Below are the code and all the weights of a small trained network. Each question names an input and a class and asks about switching units off, where a switched-off unit gives its printed mean instead of its output.

import numpy as np


def w(rows, s, z=0):
    codes = np.array(rows[::2]) - 128.0
    scale = np.full(codes.shape[1], s)
    scale[-1] = z or s
    return codes * scale


def norm(h):
    return h / np.sqrt((h * h).mean(-1, keepdims=True) + 1e-5)


def f(y):
    return np.maximum(y, 0)


def log_softmax(a):
    a = a - a.max(-1, keepdims=True)
    return a - np.log(np.exp(a).sum(-1, keepdims=True))


def net(x, mask):
    res = np.array(x, float).reshape(1, 8) / 4 @ E
    u = 0
    for l in range(3):
        y = f(norm(res) @ A[l][:, :-1].T + A[l][:, -1])
        res = res + np.where(mask[u : u + 7], y, B[l][:, -1]) @ B[l][:, :-1]
        u += 7
    return log_softmax(norm(res)[-1] @ U[:, :-1].T + U[:, -1])


A, B = {}, {}
E = w([
[112,220,222],'x0',
[181,254,111],'x1',
[53,84,174],'x2',
[181,104,63],'x3',
[23,79,133],'x4',
[131,164,174],'x5',
[23,238,71],'x6',
[142,86,112],'x7',
],0.00073)
A[0] = w([
[158,249,127,87],'L0N1',
[173,80,54,130],'L0N2',
[151,132,11,72],'L0N3',
[67,219,120,105],'L0N4',
[5,109,95,67],'L0N5',
[113,23,158,254],'L0N6',
[161,108,189,112],'L0N7',
],0.0028,0.0011)
B[0] = w([
[119,139,42,230],'L0N1',
[173,105,173,198],'L0N2',
[88,93,156,195],'L0N3',
[178,95,123,218],'L0N4',
[70,89,123,201],'L0N5',
[168,252,137,251],'L0N6',
[102,138,178,170],'L0N7',
],0.0028,0.0016)
A[1] = w([
[178,105,161,154],'L1N1',
[177,148,93,130],'L1N2',
[3,78,105,194],'L1N3',
[163,169,149,183],'L1N4',
[38,121,101,253],'L1N5',
[165,105,156,174],'L1N6',
[171,88,108,96],'L1N7',
],0.0052,0.0012)
B[1] = w([
[42,170,134,189],'L1N1',
[125,134,63,206],'L1N2',
[221,198,221,254],'L1N3',
[74,99,94,213],'L1N4',
[252,165,174,241],'L1N5',
[47,98,138,180],'L1N6',
[42,24,138,169],'L1N7',
],0.003,0.0025)
A[2] = w([
[89,119,203,30],'L2N1',
[84,130,119,89],'L2N2',
[112,142,214,186],'L2N3',
[62,210,133,184],'L2N4',
[134,124,64,120],'L2N5',
[244,4,144,241],'L2N6',
[24,200,172,254],'L2N7',
],0.0037,0.00099)
B[2] = w([
[196,80,103,169],'L2N1',
[162,190,202,149],'L2N2',
[160,93,176,226],'L2N3',
[146,47,136,218],'L2N4',
[191,90,201,175],'L2N5',
[5,136,164,196],'L2N6',
[180,22,80,253],'L2N7',
],0.0029,0.0023)
U = w([
[77,127,73,51],'0',
[40,193,85,8],'1',
[194,200,1,153],'2',
[17,69,96,131],'3',
[42,230,88,2],'4',
[135,45,138,192],'5',
[196,194,200,191],'6',
],0.0087,0.0066)

Each question gives the input, the list of numbers given to net, and the class t.
The units are the neurons (one row each of A and B). Each row of codes is followed by its name. A weight is (code - 128) times the scale printed after its matrix; where a second scale follows, it is the last column's (A, B and U).
mask holds one flag per neuron, layer by layer. A switched-off neuron (its flag False) gives its mean, the last column of its row in B, instead of its output. The means were averaged over made-up inputs and are rounded, as every weight is.
A unit's drop is (log p(t) with every unit on - log p(t) with that unit switched off) / (log p(t) with every unit on - log p(t) with every unit switched off).
The circuit of an input: a set's keep is (log p(t) with only the set's units on - log p(t) with every unit switched off) / (log p(t) with every unit on - log p(t) with every unit switched off). Starting from the 12 units with the biggest drops (on a tie, the unit counted first), units are removed one at a time, each time the one whose removal leaves the highest keep (on an exact tie, the one counted first), for as long as the keep stays at least 0.8.
circuit, biggest first: the units of the circuit, biggest drop first
most important unit: the unit with the biggest drop
k most important neurons: the k neurons with the biggest drops, biggest first
top k neurons in layer l: the k neurons of layer l with the biggest drops, biggest first
drop when u is switched off: that unit's drop, to one decimal
input [-1,-4,1,6,3,-5,-4,-7], class 3: circuit, biggest first => L1N3; L1N5; L1N7; L0N6
input [-4,-3,6,-5,3,2,7,-5], class 6: most important unit => L1N3
input [4,-6,-8,5,3,6,1,5], class 3: circuit, biggest first => L1N3; L1N5
input [-7,0,-3,8,2,7,7,2], class 6: top 2 neurons in layer 0 => L0N3; L0N6
input [-1,2,-5,-6,-8,3,-1,-5], class 2: 3 most important neurons => L0N1; L1N3; L1N5
input [6,2,-4,-1,2,2,0,-6], class 5: 2 most important neurons => L1N5; L2N4
input [2,3,1,5,0,5,6,8], class 2: top 2 neurons in layer 0 => L0N4; L0N5
input [-2,-3,2,-1,1,-4,-2,7], class 3: top 2 neurons in layer 0 => L0N6; L0N3
input [7,-3,3,-7,-7,7,-3,0], class 5: top 2 neurons in layer 1 => L1N3; L1N5
input [8,-2,-1,7,1,8,7,-8], class 2: 2 most important neurons => L0N1; L1N3
input [-6,-1,-5,5,-5,-7,6,-6], class 3: top 3 neurons in layer 0 => L0N2; L0N6; L0N3
input [8,6,5,-8,-4,-3,-6,-5], class 5: top 3 neurons in layer 1 => L1N3; L1N5; L1N4
input [-6,-5,-3,1,-2,7,5,2], class 6: drop when L1N3 is switched off => 0.1
input [-5,-8,6,-8,1,-3,6,2], class 6: circuit, biggest first => L1N3
input [-2,8,-2,1,5,8,4,2], class 2: drop when L0N3 is switched off => 0.0
input [-7,-4,0,-1,-2,2,-1,-6], class 3: drop when L2N6 is switched off => -0.1
